Below are the code and all the weights of a small trained network. Each question names an input and a class and asks about switching units off, where a switched-off unit gives its printed mean instead of its output.

import numpy as np


def w(rows, s, z=0):
    codes = np.array(rows[::2]) - 128.0
    scale = np.full(codes.shape[1], s)
    scale[-1] = z or s
    return codes * scale


def norm(h):
    return h / np.sqrt((h * h).mean(-1, keepdims=True) + 1e-5)


def f(y):
    return y / 2 * (1 + np.tanh(0.7978845608 * (y + 0.044715 * y**3)))


def log_softmax(a):
    a = a - a.max(-1, keepdims=True)
    return a - np.log(np.exp(a).sum(-1, keepdims=True))


def net(x, mask):
    res = np.array(x, float).reshape(1, 4) / 4 @ E
    u = 0
    for l in range(4):
        y = f(norm(res) @ A[l][:, :-1].T + A[l][:, -1])
        res = res + np.where(mask[u : u + 5], y, B[l][:, -1]) @ B[l][:, :-1]
        u += 5
    return log_softmax(norm(res)[-1] @ U[:, :-1].T + U[:, -1])


A, B = {}, {}
E = w([
[195,90,227],'x0',
[39,103,178],'x1',
[180,26,134],'x2',
[156,88,255],'x3',
],0.0083)
A[0] = w([
[212,136,93,23],'0.n0',
[45,111,66,5],'0.n1',
[69,110,83,4],'0.n2',
[198,130,64,124],'0.n3',
[112,9,159,66],'0.n4',
],0.014,0.0049)
B[0] = w([
[107,60,83,171],'0.n0',
[3,200,51,202],'0.n1',
[89,159,95,155],'0.n2',
[77,61,167,230],'0.n3',
[240,87,168,254],'0.n4',
],0.011,0.0046)
A[1] = w([
[120,116,246,193],'1.n0',
[80,116,90,98],'1.n1',
[88,84,185,133],'1.n2',
[180,125,27,173],'1.n3',
[152,223,150,2],'1.n4',
],0.013,0.0059)
B[1] = w([
[174,213,193,254],'1.n0',
[21,140,163,167],'1.n1',
[179,157,237,175],'1.n2',
[96,59,253,187],'1.n3',
[205,132,106,125],'1.n4',
],0.0062,0.0065)
A[2] = w([
[227,52,57,90],'2.n0',
[156,197,243,40],'2.n1',
[136,166,196,2],'2.n2',
[63,203,2,148],'2.n3',
[4,126,105,210],'2.n4',
],0.0064,0.0043)
B[2] = w([
[138,74,134,139],'2.n0',
[83,203,218,162],'2.n1',
[101,196,98,109],'2.n2',
[30,13,215,220],'2.n3',
[155,84,254,255],'2.n4',
],0.0067,0.0042)
A[3] = w([
[126,36,131,129],'3.n0',
[3,160,23,128],'3.n1',
[195,104,182,254],'3.n2',
[15,157,1,123],'3.n3',
[72,125,10,127],'3.n4',
],0.011,0.0096)
B[3] = w([
[149,179,106,162],'3.n0',
[254,44,173,174],'3.n1',
[74,177,28,250],'3.n2',
[107,69,251,166],'3.n3',
[158,124,182,142],'3.n4',
],0.0091,0.013)
U = w([
[138,239,88,3],'0',
[245,86,93,248],'1',
[36,117,92,40],'2',
[90,154,100,44],'3',
[128,235,198,158],'4',
[40,29,250,190],'5',
[121,6,55,67],'6',
[171,185,232,108],'7',
],0.018,0.005)

Each question gives the input, the list of numbers given to net, and the class t.
The units are the neurons (one row each of A and B). Each row of codes is followed by its name. A weight is (code - 128) times the scale printed after its matrix; where a second scale follows, it is the last column's (A, B and U).
mask holds one flag per neuron, layer by layer. A switched-off neuron (its flag False) gives its mean, the last column of its row in B, instead of its output. The means were averaged over made-up inputs and are rounded, as every weight is.
A unit's drop is (log p(t) with every unit on - log p(t) with that unit switched off) / (log p(t) with every unit on - log p(t) with every unit switched off).
The circuit of an input: a set's keep is (log p(t) with only the set's units on - log p(t) with every unit switched off) / (log p(t) with every unit on - log p(t) with every unit switched off). Starting from the 12 units with the biggest drops (on a tie, the unit counted first), units are removed one at a time, each time the one whose removal leaves the highest keep (on an exact tie, the one counted first), for as long as the keep stays at least 0.8.
units of the circuit, in order: the units of the circuit, biggest drop first
k most important neurons: the k neurons with the biggest drops, biggest first
top k neurons in layer l: the k neurons of layer l with the biggest drops, biggest first
drop of u: that unit's drop, to one decimal
input [2,-8,-2,2], class 0: units of the circuit, in order -> [3.n2]
input [4,0,-8,-5], class 5: 4 most important neurons -> [0.n4 1.n0 1.n2 2.n3]
input [8,-7,7,-4], class 6: units of the circuit, in order -> [0.n0 3.n2 0.n3]
input [7,-1,-1,-4], class 3: 2 most important neurons -> [0.n0 0.n4]
input [2,0,2,3], class 7: 2 most important neurons -> [1.n0 0.n0]
input [0,-8,-2,1], class 6: units of the circuit, in order -> [0.n0 1.n0]
input [-8,-6,-1,7], class 0: 4 most important neurons -> [0.n1 0.n3 2.n3 3.n3]
input [2,-8,-6,-8], class 2: top 2 neurons in layer 2 -> [2.n4 2.n1]
input [8,-6,-1,5], class 4: top 2 neurons in layer 2 -> [2.n1 2.n4]
input [6,0,4,4], class 1: top 2 neurons in layer 2 -> [2.n4 2.n3]
input [1,-7,-2,-8], class 2: top 4 neurons in layer 3 -> [3.n1 3.n3 3.n0 3.n4]
input [0,-4,2,2], class 6: top 2 neurons in layer 3 -> [3.n1 3.n2]
input [8,6,1,-1], class 7: top 2 neurons in layer 0 -> [0.n4 0.n1]
input [-3,4,-8,6], class 4: top neuron in layer 0 -> [0.n1]
input [-4,2,-1,8], class 7: top 2 neurons in layer 1 -> [1.n0 1.n2]
input [-1,-4,-6,1], class 0: 2 most important neurons -> [0.n1 1.n4]
input [-5,-8,5,-1], class 6: drop of 0.n1 -> 0.2
input [7,4,3,4], class 7: drop of 1.n0 -> 0.1
input [8,-6,1,-5], class 6: top 2 neurons in layer 0 -> [0.n0 0.n4]
input [-4,-8,-1,-5], class 5: most important neuron -> [0.n4]
input [2,6,4,0], class 1: drop of 0.n4 -> 0.8
input [-3,-3,-1,4], class 0: top 2 neurons in layer 0 -> [0.n1 0.n0]
input [5,0,4,3], class 1: top 3 neurons in layer 0 -> [0.n4 0.n1 0.n3]
input [4,-5,-4,8], class 4: top 2 neurons in layer 3 -> [3.n1 3.n2]
